Each row is followed by its class.
20,26,35,28,26,-16,3,-29,32,-41,-33,-15,-24,6,31,-6,54,-28,49,31,22,25,-3,23,-34,-8,-31,27,2,-21,-5,-40,-50,-61,-23,-8,66,-38
seko
2,14,10,18,-6,-32,-3,-36,-16,-28,-30,22,-17,1,45,-30,42,-14,67,13,40,14,-19,21,-33,-32,-40,16,0,-21,3,-23,-66,-89,-19,29,82,-52
foro
-6,-15,-6,-13,-12,14,-5,-6,-5,-11,-18,-10,-41,27,25,51,36,64,-24,20,27,-57,-2,-31,-14,-12,25,-35,-21,-65,32,-26,-22,-68,16,-44,19,-47
vovot
23,22,58,-35,64,4,1,-19,-62,-58,-26,-13,-108,-19,23,3,20,-8,112,37,16,-38,-28,-29,-18,-27,8,-27,9,45,2,2,-6,24,-41,-31,-17,-16
Deguv
1,-7,-12,1,-8,22,-2,4,17,-23,-13,-22,-38,27,12,51,43,71,-38,24,26,-41,8,-24,-13,-4,37,-29,-16,-62,42,-23,-12,-71,18,-57,11,-37
nane
15,37,12,35,-6,-26,-5,-34,-19,-29,-33,34,-11,-2,47,-40,45,-14,58,5,32,16,-17,15,-36,-36,-27,19,2,-25,-4,-20,-64,-85,-32,33,86,-48
Deguv
1,14,-41,-37,-13,32,-24,12,-10,-18,-17,17,-45,35,24,76,57,74,-3,-4,34,-40,-3,-16,-11,-12,39,-35,-11,-42,45,-36,-39,-51,3,-38,-14,-50
teve
14,35,32,12,9,-12,-8,-44,9,-33,-33,10,-32,16,56,-8,52,-38,31,44,29,25,10,38,-34,-17,-25,11,-6,-20,3,-40,-56,-56,-34,-3,55,-43
kofu
20,13,61,-44,57,7,3,-25,-54,-50,-22,-14,-105,-21,16,5,17,-7,95,35,8,-18,-22,-21,-17,-19,-4,-14,-4,44,-3,-4,6,39,-47,-37,-40,-21
Tada
4,29,12,23,-2,-34,-3,-45,-21,-15,-30,20,-15,0,50,-38,49,-13,59,9,30,7,-25,16,-36,-48,-32,14,-1,-21,-1,-27,-60,-93,-33,29,70,-55
vovot
1,14,10,31,-15,-34,0,-35,-28,-28,-23,22,-5,-4,40,-32,45,-7,63,-2,32,21,-19,15,-30,-37,-35,18,2,-22,8,-21,-68,-94,-30,27,73,-51
foro
30,8,40,-59,54,14,-6,-6,-17,-23,-11,0,-79,-14,30,8,8,28,26,32,-3,-21,27,-19,-21,-21,30,-23,5,46,32,11,35,57,-40,-46,-67,-50
vovot
19,25,53,-54,64,5,-16,-17,-61,-46,-18,-9,-104,-16,35,-6,14,-23,98,39,9,-28,-14,-19,-17,-22,12,-25,15,50,15,9,2,36,-42,-18,-37,-18
Deguv
-40,55,-73,3,34,39,-23,44,-16,-37,21,-43,-27,-9,79,77,23,-13,-60,-59,-3,14,14,-66,15,-74,22,-14,-15,-48,54,-1,43,42,-35,32,35,-41
seko
9,40,11,18,-1,-33,-3,-33,-7,-14,-37,39,-22,11,51,-17,31,-10,47,4,38,4,-12,23,-34,-29,-31,16,-4,-16,-4,-32,-57,-92,-28,29,79,-60
Bufa
-8,-20,-14,-15,-12,16,4,5,7,-25,-23,-25,-30,29,23,54,54,70,-27,8,16,-47,-13,-22,-15,-8,27,-26,-22,-73,20,-25,-20,-68,13,-42,5,-25
Tada
28,22,27,-72,48,16,-7,1,-30,-41,-15,12,-91,-8,39,7,22,28,39,33,15,-21,22,-12,-27,-41,29,-12,1,31,36,-4,28,54,-41,-40,-64,-50
Tada
0,12,-36,-25,-7,26,-28,16,5,-22,-16,-1,-54,37,30,88,61,65,-5,-22,39,-44,3,-16,-10,2,38,-32,-11,-41,51,-37,-28,-55,1,-42,-6,-50
seko
14,36,31,11,9,-13,-7,-35,12,-32,-30,9,-33,15,54,-10,56,-32,36,49,27,27,7,34,-35,-15,-35,14,-8,-21,7,-34,-56,-51,-38,-4,41,-46
kofu
-44,67,-73,-3,29,38,-18,38,-18,-21,14,-44,-21,-18,81,71,17,-25,-76,-58,-9,17,8,-63,8,-77,40,-9,-14,-41,33,5,48,52,-46,31,46,-49
tufed
6,12,-35,-38,-22,28,-28,-5,-13,-17,-15,2,-58,41,39,74,67,83,-11,-5,36,-44,1,-5,-10,-10,49,-46,-18,-48,55,-30,-38,-73,-3,-45,-23,-48
kofu
-47,56,-57,12,26,30,-8,36,-39,-19,17,-62,-17,-15,71,75,13,-17,-67,-72,-13,13,4,-76,14,-85,13,-8,-22,-46,33,8,44,37,-48,19,47,-45
vovot
-9,1,-9,-10,1,19,0,7,-3,-31,-26,-24,-37,28,24,47,36,54,-34,14,23,-48,-13,-25,-10,-10,32,-31,-9,-64,31,-23,-22,-70,11,-40,30,-23
Deguv
-43,65,-58,-38,26,41,-40,42,-12,-40,10,-12,-42,-20,97,58,53,-12,-60,-42,-2,14,7,-44,7,-81,27,-24,10,-54,57,1,48,61,-50,20,21,-58
Bufa
12,34,24,5,17,-10,-2,-37,27,-24,-33,7,-35,12,49,2,49,-18,32,51,27,24,-4,37,-44,-1,-23,26,6,-21,-4,-36,-50,-59,-37,-19,56,-56
tufed
14,34,37,15,10,-18,9,-37,17,-26,-37,-8,-22,3,35,-9,49,-42,48,32,22,30,-14,35,-36,-19,-35,40,-2,-22,-21,-49,-53,-67,-29,-13,73,-48
Tada
6,36,21,22,-4,-29,-2,-42,-36,-31,-34,20,-16,-1,39,-35,28,-15,58,14,34,17,-17,18,-37,-31,-32,26,6,-25,-5,-23,-68,-88,-28,25,87,-40
Deguv
3,41,8,23,-9,-26,0,-42,-13,-22,-31,39,-3,2,33,-31,40,-8,52,1,33,31,-15,26,-37,-32,-37,32,-9,-24,-5,-32,-67,-82,-20,29,84,-52
teve
4,9,-36,-26,-13,24,-28,18,0,-26,-16,8,-48,36,33,66,75,67,2,-13,34,-37,-10,-22,-8,-3,27,-33,-11,-46,51,-34,-35,-56,-4,-28,-13,-43
seko
-45,54,-73,-4,27,35,-26,47,-30,-36,23,-43,-20,-16,78,71,24,-13,-59,-82,-6,13,21,-77,21,-82,31,-14,-17,-44,57,0,38,44,-35,40,35,-40
seko
-52,71,-61,-13,27,34,-31,45,-21,-41,12,-10,-32,-8,72,68,46,-3,-43,-49,2,1,14,-39,3,-77,27,-23,2,-50,62,11,36,54,-47,25,9,-62
teve
16,6,63,-39,66,0,1,-15,-51,-58,-16,-17,-96,-18,18,4,21,-19,106,26,6,-28,-19,-33,-9,-10,5,-24,6,54,1,0,4,38,-20,-25,-22,0
seko
40,16,39,-55,48,17,-5,-9,-16,-39,-11,-1,-83,-13,31,10,11,27,25,43,7,-5,21,-11,-19,-10,37,-13,0,39,39,8,29,49,-33,-59,-49,-43
nane
1,4,-35,-37,-24,28,-21,9,-9,-14,-16,1,-64,32,25,85,65,77,-4,-11,33,-46,-6,-16,-12,-8,33,-28,-14,-53,43,-38,-32,-58,-9,-53,-28,-58
Tada
-8,-7,-14,-13,-9,21,-1,2,4,-24,-19,-21,-36,27,26,51,49,60,-38,21,25,-42,-9,-23,-17,-16,32,-22,-20,-82,31,-35,-15,-71,11,-44,14,-40
Tada
10,30,41,11,9,-14,0,-45,14,-40,-36,-2,-39,10,42,-6,52,-34,33,43,24,22,3,43,-38,-15,-27,13,-5,-22,-4,-35,-52,-60,-24,-18,63,-39
kofu
-50,63,-62,-15,25,37,-28,42,-18,-33,16,-11,-16,-13,79,69,53,1,-49,-42,2,11,9,-47,-2,-80,41,-16,4,-63,62,-5,45,43,-40,17,19,-60
teve
-10,-26,-17,-13,-15,16,-2,5,13,-21,-19,-22,-28,27,22,56,41,78,-39,5,24,-47,-3,-22,-15,-3,35,-33,-23,-70,45,-18,-15,-72,15,-48,9,-44
foro
-17,-10,-6,-4,-12,22,-1,-4,16,-23,-17,-9,-30,35,22,45,49,61,-59,14,25,-41,12,-17,-13,2,35,-39,-26,-68,37,-26,-8,-61,18,-42,13,-22
kofu
-17,-17,-21,-13,-12,17,2,4,11,-22,-18,-23,-33,29,21,56,39,70,-40,8,30,-44,-3,-31,-12,-7,27,-30,-23,-67,43,-26,-16,-74,14,-42,22,-44
foro
16,11,-35,-24,-15,29,-21,9,-7,-19,-13,-2,-67,33,21,83,59,78,-2,-3,35,-44,3,-14,-10,-4,32,-35,-5,-36,53,-35,-38,-64,-6,-48,-29,-49
nane
23,13,36,-69,48,17,-7,-15,-26,-34,-17,9,-92,-15,34,6,19,29,27,30,8,-25,26,-26,-24,-28,37,-28,3,45,32,7,28,57,-40,-49,-49,-53
vovot
18,19,67,-45,63,2,2,-32,-63,-56,-22,-7,-100,-8,38,-9,15,-25,88,47,11,-22,-8,-14,-13,-28,6,-37,-1,58,0,0,3,32,-30,-29,-20,1
kofu
24,26,62,-42,66,5,14,-19,-40,-53,-26,-17,-112,-16,24,15,13,-10,77,49,0,-22,-34,-36,-11,-16,-5,-23,3,46,-5,0,9,31,-49,-37,-19,-24
Bufa
24,33,25,20,15,-15,-1,-26,18,-37,-31,-3,-30,10,42,-7,57,-30,54,51,29,29,-9,35,-38,-13,-42,27,6,-18,-1,-34,-59,-63,-30,-4,58,-42
nane
1,37,9,24,0,-26,-2,-38,-14,-21,-29,29,-14,7,48,-27,34,-18,49,21,32,16,-14,32,-40,-28,-26,23,1,-15,-8,-21,-60,-80,-29,27,80,-50
tufed
0,33,7,23,-13,-31,1,-39,-19,-20,-28,34,-17,3,48,-38,46,-7,56,-5,36,9,-18,27,-34,-41,-35,24,-8,-28,-3,-28,-60,-94,-23,27,69,-55
Tada
-42,56,-65,-22,13,35,-25,46,-21,-45,8,-21,-31,-21,80,60,65,3,-49,-53,-5,11,-5,-41,2,-87,21,-12,1,-68,52,2,42,54,-54,27,5,-55
Tada
0,46,6,29,-3,-27,6,-37,-4,-20,-27,41,-8,10,40,-31,40,-6,52,3,32,17,-8,22,-35,-31,-36,24,-11,-14,-2,-23,-66,-84,-23,27,73,-59
teve
-1,11,-26,-26,-11,28,-24,0,-8,-2,-17,-5,-56,37,37,81,50,62,-7,-20,31,-54,10,-19,-4,-11,24,-37,-17,-37,38,-34,-39,-65,-5,-41,-2,-60
vovot
1,3,-38,-36,-24,36,-24,9,8,-17,-15,-4,-43,38,22,82,66,69,-11,-7,35,-39,5,-6,-8,-6,33,-27,-10,-46,53,-43,-38,-58,-6,-48,-15,-54
foro
26,17,31,-54,54,18,-11,-1,-22,-49,-16,5,-76,-12,27,12,17,17,30,20,8,-11,21,-24,-19,-15,39,-18,2,42,33,2,33,67,-35,-36,-49,-31
seko
14,24,33,16,10,-21,1,-38,16,-35,-40,4,-33,11,43,0,45,-33,46,37,28,17,-3,35,-37,-14,-36,16,3,-14,3,-35,-55,-63,-41,-6,59,-60
foro
27,7,67,-52,67,0,-4,-22,-63,-47,-26,-8,-100,-23,30,-10,9,-16,101,51,8,-23,-12,-30,-17,-31,-10,-30,6,59,-1,2,2,48,-40,-26,-30,-22
vovot
-46,57,-70,5,37,33,-20,51,-17,-37,19,-41,-26,-15,72,76,23,-13,-67,-71,-1,9,19,-72,13,-79,32,-16,-10,-47,59,-3,53,44,-35,34,36,-46
seko
6,10,-29,-33,-10,27,-22,5,-7,-13,-20,2,-67,30,30,72,67,72,-8,-10,27,-49,-9,-18,-9,-19,23,-43,-5,-39,48,-35,-30,-54,-18,-38,-24,-56
vovot
10,13,-24,-25,-14,26,-26,3,-9,-20,-17,-5,-64,32,25,73,57,68,-8,-4,35,-38,6,-9,-10,-5,37,-35,-8,-35,54,-33,-37,-69,-6,-53,-18,-52
nane
-47,63,-51,-20,22,36,-35,31,-24,-33,12,-28,-34,-18,84,49,60,-10,-51,-53,-5,-1,11,-45,8,-90,28,-26,11,-54,54,5,39,42,-44,24,25,-59
vovot
-1,17,-34,-29,-11,29,-27,12,6,-20,-12,-1,-53,38,30,79,64,60,-13,-16,35,-40,10,-19,-6,1,39,-30,-4,-43,52,-41,-31,-59,4,-43,-6,-48
seko
-45,61,-83,-3,27,36,-18,47,-22,-34,25,-36,-21,-17,81,65,30,-11,-53,-70,-6,13,11,-80,16,-86,24,-14,-15,-43,49,3,47,46,-33,45,34,-40
seko
20,36,34,7,8,-12,0,-39,12,-36,-33,4,-33,15,44,-9,52,-25,43,48,27,24,4,44,-35,-18,-31,16,-3,-15,-3,-36,-58,-58,-24,-17,55,-39
kofu
-32,55,-69,6,20,30,-11,40,-24,-32,22,-50,-39,-18,72,78,26,1,-59,-61,-8,13,10,-72,14,-77,24,-16,-17,-44,55,13,42,34,-46,15,27,-50
nane
8,35,22,18,15,-13,-2,-25,14,-26,-28,12,-13,9,38,-1,45,-11,50,34,24,29,-1,30,-38,-16,-29,25,0,-19,4,-36,-61,-69,-28,-9,54,-61
teve
27,37,28,25,8,-17,2,-28,14,-31,-30,-3,-34,4,38,-1,51,-15,47,37,22,28,-3,23,-35,-12,-39,23,-2,-14,2,-29,-51,-60,-38,-17,40,-56
nane
-14,-21,-13,-16,1,16,-1,-1,5,-13,-13,-20,-38,30,26,46,41,57,-41,36,21,-44,-6,-38,-14,-9,18,-36,-13,-67,38,-28,-13,-65,6,-32,10,-33
vovot
0,0,-43,-34,-21,31,-20,10,-6,-19,-14,6,-60,28,30,75,75,78,6,-8,32,-47,-18,-11,-9,-13,37,-35,-9,-47,41,-35,-37,-61,-9,-48,-27,-52
Tada
-6,12,-42,-30,-10,25,-23,16,-5,-17,-18,14,-46,40,26,77,54,71,-4,-7,39,-43,0,-14,-14,-8,30,-35,-14,-44,48,-32,-43,-57,0,-34,-10,-52
teve
18,17,59,-41,70,4,1,-23,-45,-45,-21,-14,-101,-11,26,4,12,-20,79,59,8,-25,-19,-23,-18,-16,18,-26,8,49,3,-1,7,34,-46,-28,-22,-16
tufed
8,39,9,27,-5,-26,-8,-38,-26,-24,-31,36,-19,-1,43,-36,35,-19,67,14,41,14,-22,23,-36,-32,-36,23,4,-21,-1,-27,-69,-88,-28,34,82,-48
Deguv
-16,-5,-12,-6,-2,20,3,12,6,-18,-18,-13,-24,36,18,73,32,75,-30,10,26,-44,3,-27,-17,-6,31,-22,-31,-67,38,-32,-23,-76,21,-50,22,-48
teve
-14,-5,-15,-17,-12,18,-12,-8,5,-20,-19,-20,-31,33,33,42,46,59,-47,22,29,-43,5,-19,-14,-12,48,-44,-30,-74,42,-25,-13,-71,18,-36,16,-31
kofu
33,15,38,-52,39,12,-4,-3,-25,-39,-10,2,-89,-12,21,18,15,35,25,33,7,-16,26,-24,-17,-13,39,-21,3,41,46,7,24,45,-41,-60,-63,-46
nane
-35,76,-57,-28,27,40,-41,36,-28,-43,8,-24,-39,-23,91,53,51,-22,-41,-44,1,12,6,-43,3,-82,32,-14,13,-58,57,3,39,61,-54,28,25,-52
Deguv
-39,76,-57,-16,27,38,-40,48,-33,-40,7,-20,-24,-20,87,51,51,-10,-37,-65,4,8,4,-39,3,-93,36,-17,11,-51,58,2,42,45,-50,23,27,-51
Deguv
-42,79,-54,-25,23,37,-35,36,-25,-46,2,-14,-38,-23,90,45,57,-11,-52,-57,1,5,-1,-36,2,-84,33,-19,13,-57,60,5,41,49,-52,28,26,-55
Deguv
22,16,63,-43,63,9,-7,-11,-44,-58,-17,-18,-114,-20,18,10,20,-18,81,48,10,-19,-4,-23,-14,-14,2,-25,3,48,21,2,10,51,-40,-39,-39,-23
nane
